In the rows, zero is written as 128.
Facts:
bagoses Ξ:pugu θ:628 μ:679
banor Ξ:drubam θ:628 μ:33
bato η:bregrem Ξ:guvuk θ:667 μ:679
bidram Ξ:guvuk θ:115 μ:907
brabor η:supam θ:638 μ:572
breben η:stizi Ξ:bagoses,mugu θ:115 μ:679
bregrem η:gopofa Ξ:flavan,zuvi,faklar θ:628 μ:572
brigevir η:buvuzok θ:667 μ:246
brobrim η:mitror Ξ:rosti θ:667 μ:907
brodogral Ξ:senikan θ:667 μ:246
brolom η:skiris Ξ:rosti θ:638 μ:907
brotro Ξ:groda θ:638 μ:679
brubrur η:trubran Ξ:fistu θ:667 μ:907
brulu η:dreplego Ξ:nubus θ:628 μ:761
buruk Ξ:guvuk θ:667 μ:679
butron Ξ:guvuk θ:638 μ:679
buvuzok η:greskor Ξ:drotrebrok,pugu θ:638 μ:679
dasku Ξ:guvuk θ:667 μ:679
detra Ξ:guvuk,tozibem θ:115 μ:679
diskis Ξ:guvuk,drastul θ:597 μ:761
dodri η:grusagris Ξ:drubam θ:638 μ:246
dogobris η:brotro θ:667 μ:679
dradrok η:brigevir Ξ:vuvura,brigevir θ:667 μ:679
drastul θ:628 μ:246
dreko Ξ:flivu θ:667 μ:246
dremak Ξ:roreklus θ:638 μ:761
dreplego η:brabor θ:667 μ:679
dribrus θ:638 μ:679
driklo Ξ:regan θ:638 μ:761
drimek θ:667 μ:33
drotrebrok θ:115 μ:761
drubam η:skuplu θ:628 μ:246
drubram θ:667 μ:679
drude η:robres Ξ:skilem,rosti,minu θ:638 μ:679
duluk Ξ:skatras,roreklus,mestes θ:597 μ:246
faklar θ:638 μ:246
fegri η:goflutu Ξ:guvuk,kligas θ:667 μ:246
fisti θ:667 μ:246
fistu θ:628 μ:246
flaplunal θ:667 μ:246
flavan Ξ:kabru θ:638 μ:679
flemi Ξ:mugu θ:667 μ:679
flidiste Ξ:vuvura,drastul,mugu θ:638 μ:246
flitis Ξ:roreklus θ:638 μ:572
flivu η:ribras θ:667 μ:246
flubo η:roreklus Ξ:mubil θ:115 μ:572
fuflu Ξ:kliga θ:667 μ:761
gegudru η:flaplunal Ξ:kabru θ:638 μ:246
geli Ξ:butron θ:597 μ:679
getruk η:klekos θ:628 μ:679
goflutu η:drude θ:628 μ:246
goklan Ξ:roreklus θ:597 μ:679
gopofa η:fegri θ:597 μ:907
govu η:nekem Ξ:tozibem θ:638 μ:679
gradil Ξ:klerun θ:638 μ:246
grazu η:lofle Ξ:guvuk θ:638 μ:679
greskor θ:628 μ:679
gribuzo Ξ:guvuk θ:638 μ:679
grobrin Ξ:roba θ:597 μ:679
groda θ:597 μ:33
grusagris η:skadabos θ:667 μ:246
grutude Ξ:roba θ:667 μ:679
guvuk θ:638 μ:679
kabru Ξ:guvuk θ:638 μ:679
kaper η:skudo Ξ:roreklus θ:667 μ:679
kavo η:klustime θ:597 μ:246
kestam Ξ:mestes θ:628 μ:33
ketre η:zusteges θ:115 μ:679
kiski Ξ:guvuk,senikan θ:638 μ:907
klabram θ:667 μ:679
klekira η:drotrebrok θ:597 μ:679
klekos η:sefluk θ:597 μ:761
klerun Ξ:guvuk θ:667 μ:679
kleva Ξ:bidram,mitror θ:628 μ:33
kliga Ξ:rosti θ:638 μ:246
kligas Ξ:mitror θ:597 μ:33
klukitu η:zusegu Ξ:tizan θ:638 μ:679
klustime η:brobrim θ:638 μ:246
koflu Ξ:guvuk,kabru θ:638 μ:679
koske η:plovam θ:115 μ:907
lastun η:vedo θ:115 μ:761
lofle η:skofleres Ξ:senikan θ:667 μ:572
lofolan Ξ:lofle θ:628 μ:679
ludi Ξ:pladul,drubam,senikan θ:667 μ:572
meplol Ξ:mitror,guvuk θ:638 μ:572
mestes θ:628 μ:761
minu θ:667 μ:907
mitror θ:667 μ:679
modafi Ξ:guvuk θ:115 μ:572
mubil Ξ:pugu,stuplu,ludi θ:115 μ:679
mugu Ξ:lofle θ:115 μ:572
navor θ:667 μ:679
nebril η:geli Ξ:brubrur,dribrus θ:638 μ:572
nekem Ξ:klerun θ:667 μ:679
nibres Ξ:tozibem,modafi θ:638 μ:246
nibrir Ξ:skatras θ:638 μ:679
niklos Ξ:nubus θ:628 μ:679
nodrol Ξ:groda θ:597 μ:907
nubus η:nodrol θ:667 μ:679
nufumus η:klukitu θ:115 μ:907
nular η:fisti θ:667 μ:679
pagruk η:dodri θ:628 μ:246
paru Ξ:nekem θ:667 μ:246
pegra Ξ:mitror θ:667 μ:679
pelum Ξ:guvuk θ:667 μ:572
pevu η:klabram θ:638 μ:679
plabrek η:breben θ:667 μ:679
pladul Ξ:skatras θ:667 μ:572
plistus η:tubro Ξ:flitis θ:597 μ:572
plogo η:buruk θ:628 μ:761
plovam η:staruflen θ:115 μ:572
plurastu η:staskem Ξ:kestam θ:667 μ:33
potro Ξ:dreplego θ:638 μ:907
pugu Ξ:guvuk θ:628 μ:33
rapu η:flitis Ξ:guvuk,roba θ:597 μ:33
rastok η:zepligin Ξ:drotrebrok,tubro θ:597 μ:246
reflom η:sezik Ξ:pelum,tidota,navor,senikan θ:628 μ:761
regan Ξ:tubro,lofle θ:115 μ:572
ribras η:potro Ξ:butron θ:638 μ:907
riklem η:brulu θ:667 μ:761
rikon Ξ:flitis θ:638 μ:679
roba Ξ:bagoses,kiski,kabru θ:628 μ:907
robres θ:667 μ:33
rodrune Ξ:fistu,tozibem,pladul θ:667 μ:679
roreklus η:stuplu θ:115 μ:33
rosti η:sketok θ:667 μ:679
sefluk η:vazak θ:667 μ:33
segrak Ξ:skatras,lofle θ:628 μ:679
senikan Ξ:roreklus θ:638 μ:679
sezik η:brubrur Ξ:rosti θ:667 μ:679
skadabos η:reflom θ:667 μ:33
skatras η:grazu θ:628 μ:246
skela η:flubo θ:628 μ:33
sketok Ξ:fisti,skiflir θ:667 μ:907
skiflir Ξ:skatras,drimek θ:667 μ:679
skilem η:skostuk Ξ:lofle θ:628 μ:33
skiris θ:638 μ:679
skofleres η:getruk θ:628 μ:33
skostalon Ξ:guvuk,vopubrak θ:115 μ:679
skostuk η:govu θ:667 μ:679
skudo Ξ:lofle θ:628 μ:246
skuplu η:skilem θ:597 μ:761
stabral Ξ:sketok θ:597 μ:679
staruflen η:kestam θ:667 μ:679
staskem Ξ:brobrim θ:667 μ:679
stisek η:rosti θ:115 μ:246
stizi η:pevu Ξ:drubam θ:115 μ:572
stoskir η:klekira Ξ:paru θ:628 μ:33
stuplu η:brolom θ:115 μ:246
stuskom η:faklar Ξ:vuvura,drubam θ:628 μ:246
supam Ξ:nibres θ:638 μ:572
tebre Ξ:meplol,skatras,mestes,stabral θ:115 μ:679
tiben Ξ:minu θ:638 μ:246
tidota Ξ:grazu θ:667 μ:33
tipugra η:dogobris Ξ:klerun θ:628 μ:907
tizan η:koske Ξ:drubram,sezik θ:628 μ:679
tozibem θ:628 μ:679
traflem η:gegudru θ:638 μ:679
treflaplur Ξ:kleva,mitror,stizi θ:638 μ:679
triful Ξ:sezik θ:115 μ:572
trubil η:flivu θ:628 μ:572
trubran η:vopubrak θ:115 μ:33
tubro Ξ:guvuk θ:628 μ:679
vazak η:stisek Ξ:dremak θ:667 μ:572
vedo η:traflem θ:667 μ:679
vopubrak θ:667 μ:761
vuvura θ:638 μ:246
zegrik η:plabrek θ:667 μ:679
zepligin Ξ:kliga θ:667 μ:33
zusegu η:skatras θ:638 μ:246
zusteges η:drubam Ξ:pegra,driklo θ:667 μ:907
zuvi Ξ:kleva,pelum θ:597 μ:246

Known rows:
klekira: [144  92 104 123 141 118 135 127 127 159 120 161 131 137 122 115 138 140
 104 139 126 114 127 152 133 128 112 100 125  94 117 119 101 112 117]
guvuk: [142 134 124 102 121 136 126 104 133 127 108 129 100 116 136 118 133 113
 112 130 136 109 120 113 115 117 136 113 158 102 135 156 117 139 126]
pladul: [ 96 139 127 139 157 116 139 133 128 146 121 136  99 111 144 148 132 144
 137 125 122 128 143 137 147 145 126 137 136 151 129 143 150 149 136]
supam: [147 149 140 114 112 110 120 143 116 128 125 109 148 105 140 119 139 141
 148 116 140 113 119 100 164 144 118 122 126 161 118 137 152 138 165]
brigevir: [118 133 128 138 140 138 121 104 151 152 127 123 118 125 139 151 126  98
  93 146 140 152 127 143 119 139 128 128 124 119 121 126 127 135 118]
stuskom: [143  68  94 135 160 114 146 162  81 159 138 181  86 157 118 139 108 146
  83 125  94 133 156 184 127 135 118 136 129  68 114 111  89 110  73]
kabru: [139 135 134 104 115 120 116 111 133 130 122 130 115 118 125 118 127 124
 128 126 141 111 116 115 127 121 131 120 147 110 136 139 122 135 124]
nibrir: [118 120 119 120 125 107 125 133 137 121 121 119 133 128 114 130 137 119
 162 134 133 113 131 135 137 130 141 118 129 123 129 130 127 126 126]
pevu: [138 126 117  96 133 104 133 120 138 151 114 109 137 138 127 122 140 112
 133 115 127 129 138 133 121 103 119 107 126 107 135 125 138 118 137]
skadabos: [ 86 147 136 125 141 135 141 110 153 155 122 104 136 126 135 138 143 142
 158 121 139 155 135 123 120 122 113 139 118 133 145 134 149 128 139]
groda: [126 132 130 134 132 148 140 125 134 128 114 123 129 126 127 117 148 154
 134 115 124 113 127 123 112 120 125 123 126 126 129 137 119 123 136]
buruk: [113 130 133 121 111 136 119 126 147 137 131 114 143  97 143 134 135 114
 119 140 181 121 101 111 155 165 113 119 130 127 124 113 123 148 134]
plovam: [175 134 114 125 134 113 117 118 118 136 122 148 125 136 115 104 128 152
 152 109  92  89 117 123 152  95 136 116 131 148 116 141 147 123 161]
brulu: [132 145 152 159 112 154 147 150  87 101 131 111 167 132 135 121 142 151
 141  91 102 155 137 122 115 125 121 138 123 151 127 122 128 114 127]
rikon: [119 117 119 127 127 110 123 127 139 123 123 123 121 127 116 126 132 119
 156 135 131 123 122 137 137 128 139 117 124 127 128 130 130 126 126]
nekem: [123 122 112  93 122 116 123 123 145 167 121 120 152 101 149 131 142 109
 101 136 169 134 122 116 153 153 102 107 134 109 124 108 126 144 144]
kavo: [141 107 119 145 157 132 135 111 126 146 130 155 104 160 118 144 111 123
 109 122 101 139 140 152  98 106 132 142 122  97 128 123 112 111  99]
triful: [162 127 121 124 125 101 127 128 121 108 139 163 123 129 119 103 119 149
 151 135 103  63 116 119 129 100 137 108 118 181 117 135 147 115 150]

Rows:
No name comes twice in this set of rows, the named rows included.
[135 140 161 155 139 159 149 128 103  94 132 113 141 165 115 140 115 111
 123  96 104 166 150 127  98  98 132 160 115 120 149 137 116 112 101] => pagruk
[ 92 140 132 160 152 136 136 130 138 119 122 140  94 103 145 146 125 137
 125 148 133 105 132 122 138 148 137 135 140 173 127 161 149 147 128] => lofle
[ 82 113 132 163 147 133 131  94 144 155 141 146 104 136 122 165 112 140
 143 138 132 129 118 156 116 119 139 141 128 110 144 131 133 123  97] => dradrok
[185 142 124 117 126 117 104 110 132 111 134 134 127 145 112 117 119 128
 115 110  92 107 124 132 121 108 139 139 121 123 106 128 138 115 152] => koske
[136 136 118 121 130 123 118 129 135 106 122 120 115 129 129 132 120  91
 105 134 122 130 132 134 118 128 143 127 132 120 121 137 123 131 127] => vuvura
[127 133 110  84 137 107 138 131 147 181 108 104 166 114 147 134 160  98
 104 129 161 151 142 123 136 134  93 107 118 112 130 116 134 135 153] => klabram
[149 119 132 129 112 143 139 184 102 117 115  97 154 112 129 111 159 120
 107 123 163 126 124 120 146 145 112 110 117 136 117 114  97 122 139] => greskor
[ 97 133 130 120 135 131 129 109 147 149 128 137 113 117 142 132 127 153
 138 136 145 136 130 125 123 144 117 135 137 120 139 133 136 135 125] => tidota
[170 148 124 122 120 132 113 142 131 135 132 102 162 108 136 133 135 119
 107 128 128 148 128 126 142 148 110 126 107 148  98 113 142 126 164] => potro
[137 120 121 106 120 126 150 193 108  98 112  99 146 113 136  99 172 141
 151 110 138 142 157 113 144 156 114 115 125 135 118 115 108 131 145] => kestam
[137 122  89 101 141 114 123 135 148 161 112 124 139 107 148 146 145  90
  80 148 151 160 143 153 136 163 109 110 127 108 106 112 122 147 141] => fisti

Now the same objects, written a new way:
Known rows:
regan: [ 79 121 179  96  88 111  72 126 171  99 151 155 124 150 109  69 119  92
 125 203 127 142 152 112 121  91 146 148 141  96 178 132]
senikan: [102 129 160  99 131 144  78 141 176  93 162 136 137 123 123  79 108  96
 133 199 127 153 144 130 120 137 151 157 114 103 152  94]
ketre: [ 98 117 189  92  74  93  86 125 194  99 133 126 134 150 103 110 130  80
  94 214 144 133 149 146 113  94 125 138 131  98 177 118]
govu: [100 131 177  95 131 141  94 124 171  87 156 127 128 128 114  65 102  92
 140 206 124 151 150 115 112 142 147 146 122 108 157  90]
plistus: [ 84 121 156 102  84 103 106 118 178 110 136 140 118 145  90 100 121 103
 104 185 141 140 146 152  94  90 151 142 127 111 172 142]
grutude: [103 125 168  89 122 140  93 127 173  90 147 141 127 131 115  76 105  96
 127 194 133 148 148 118 115 132 151 146 128 110 161 108]
nibrir: [ 98 122 171  92 127 148  89 132 170  93 155 138 131 128 122  74 108  99
 130 199 128 150 153 126 110 142 146 149 121 106 156 104]
brobrim: [ 80 122 163  84 136 119 100 113 170  81 143 153 122 134 114  76 102  85
 126 186 138 154 160 123 101 120 147 157 122 103 164 108]
plabrek: [ 98 131 176  95 115 134  96 127 180  81 141 132 128 136 115  80 106  96
 125 199 134 143 150 119 109 130 145 149 124 109 161 101]
gradil: [ 82 122 177  94 133 145  91 127 164  87 154 152 139 118 124  77 105  99
 124 198 125 147 157 127 108 130 144 153 119 114 154 104]
kabru: [104 124 182  94 133 151  91 130 165 101 152 142 136 133 118  72 102  95
 126 201 125 147 151 125 103 130 156 150 126 110 161  91]
rosti: [107 102 166  57 114 168  52 158 203 104  75 235 114 158 175 100  64 159
 130 161 134 196 153 130 113 111 194 131 131 102 168 151]
brotro: [ 94 137 173  96 136 155  94 127 164  88 156 139 120 128 127  50  95 105
 159 198 121 152 148  96 118 145 155 149 126 105 158  93]
sefluk: [ 92  95 175  61 122 165  44 172 196  93  86 223 121 141 182 105  78 150
 125 153 136 166 134 136 112 111 189 133 137 114 163 156]
skudo: [ 76 138 153 109  99 125 109 116 161  73 129 148  97 136  83  51  91 123
 146 163 121 139 126  78 110 101 185 139 152 135 169 147]
rapu: [ 89 111 187  92  92 102  99 128 180 106 120 127 123 135  97 107 122 104
 104 179 139 118 114 146  88  92 161 118 140 132 172 141]
fisti: [ 75 144 176 104 130 145  96 125 167  71 142 155 121 126 128  60  89 105
 152 192 120 141 153  90 120 125 152 156 127 113 157  97]
buvuzok: [ 99 125 175  91 129 145  92 130 170  92 154 135 130 128 119  72 106  97
 130 201 128 149 151 124 110 140 147 147 121 108 158 101]

Rows:
No name comes twice in this set of rows, the named rows included.
[ 98 138 177  98 120 133  99 122 177  79 144 125 124 135 111  71 102  94
 135 199 128 143 149 108 112 135 143 149 125 109 160  94] => skostuk
[ 72 143 180 106 136 152  97 125 161  76 151 150 127 122 135  58  91 109
 154 195 117 145 154  96 116 133 148 155 119 112 159  91] => faklar
[ 76 152 172 110 135 139 101 108 163  63 149 130 111 133 112  44  83  96
 169 193 118 149 146  70 119 130 155 154 125 104 170  77] => vopubrak
[ 88 123 188  88 126 130  87 136 181  72 131 135 129 124 129  84 106  97
 127 185 135 128 132 115 109 128 147 136 129 123 158 109] => drimek
[ 83 121 178  88 134 144 100 120 164  88 150 156 135 117 127  83 107 102
 125 197 131 149 159 128 108 131 140 149 118 114 155 106] => kliga
[ 79 131 167  95 139 113  95 109 174  73 149 134 122 133 103  64 101  78
 135 192 126 152 154 109 101 121 146 157 123 105 163  94] => brubrur
[102 117 176  90 106 124  94 129 186  88 139 129 136 136 108 104 115  87
  97 199 142 140 158 149 101 127 132 148 119 108 158 107] => zegrik
[ 80 128 141  96 102 100 118 105 174  82 120 148  95 150  77  76  99 106
 121 157 142 143 139 113  93  92 176 145 142 121 172 146] => roba
[ 86 114 171  91 113 124  89 122 178  83 139 139 134 135 108 106 111  84
  94 192 145 145 160 149  97 118 130 157 115 102 163 110] => riklem
[ 68 110 141  86  85 155  71 148 174 118  97 222  95 165 156  97  85 164
 130 144 150 159 143 138 101  83 194 140 135  96 184 183] => klekos
[ 94 136 152 110  88 115 103 128 177 107 140 130 108 141 101  80 112 113
 140 184 136 139 127 124 113 103 167 137 133 111 173 129] => goklan
[ 46 107 125  85  87 154  90 161 125 123 180 216 121 161 176 107 157 105
  88 155 196  77 177 174 118  95 129 195 126  69 176 182] => nufumus
[110 117 160  88 116 127  85 138 183  92 151 132 139 131 110 106 117  87
 102 197 140 149 149 151 113 126 143 151 117 107 154 107] => kaper

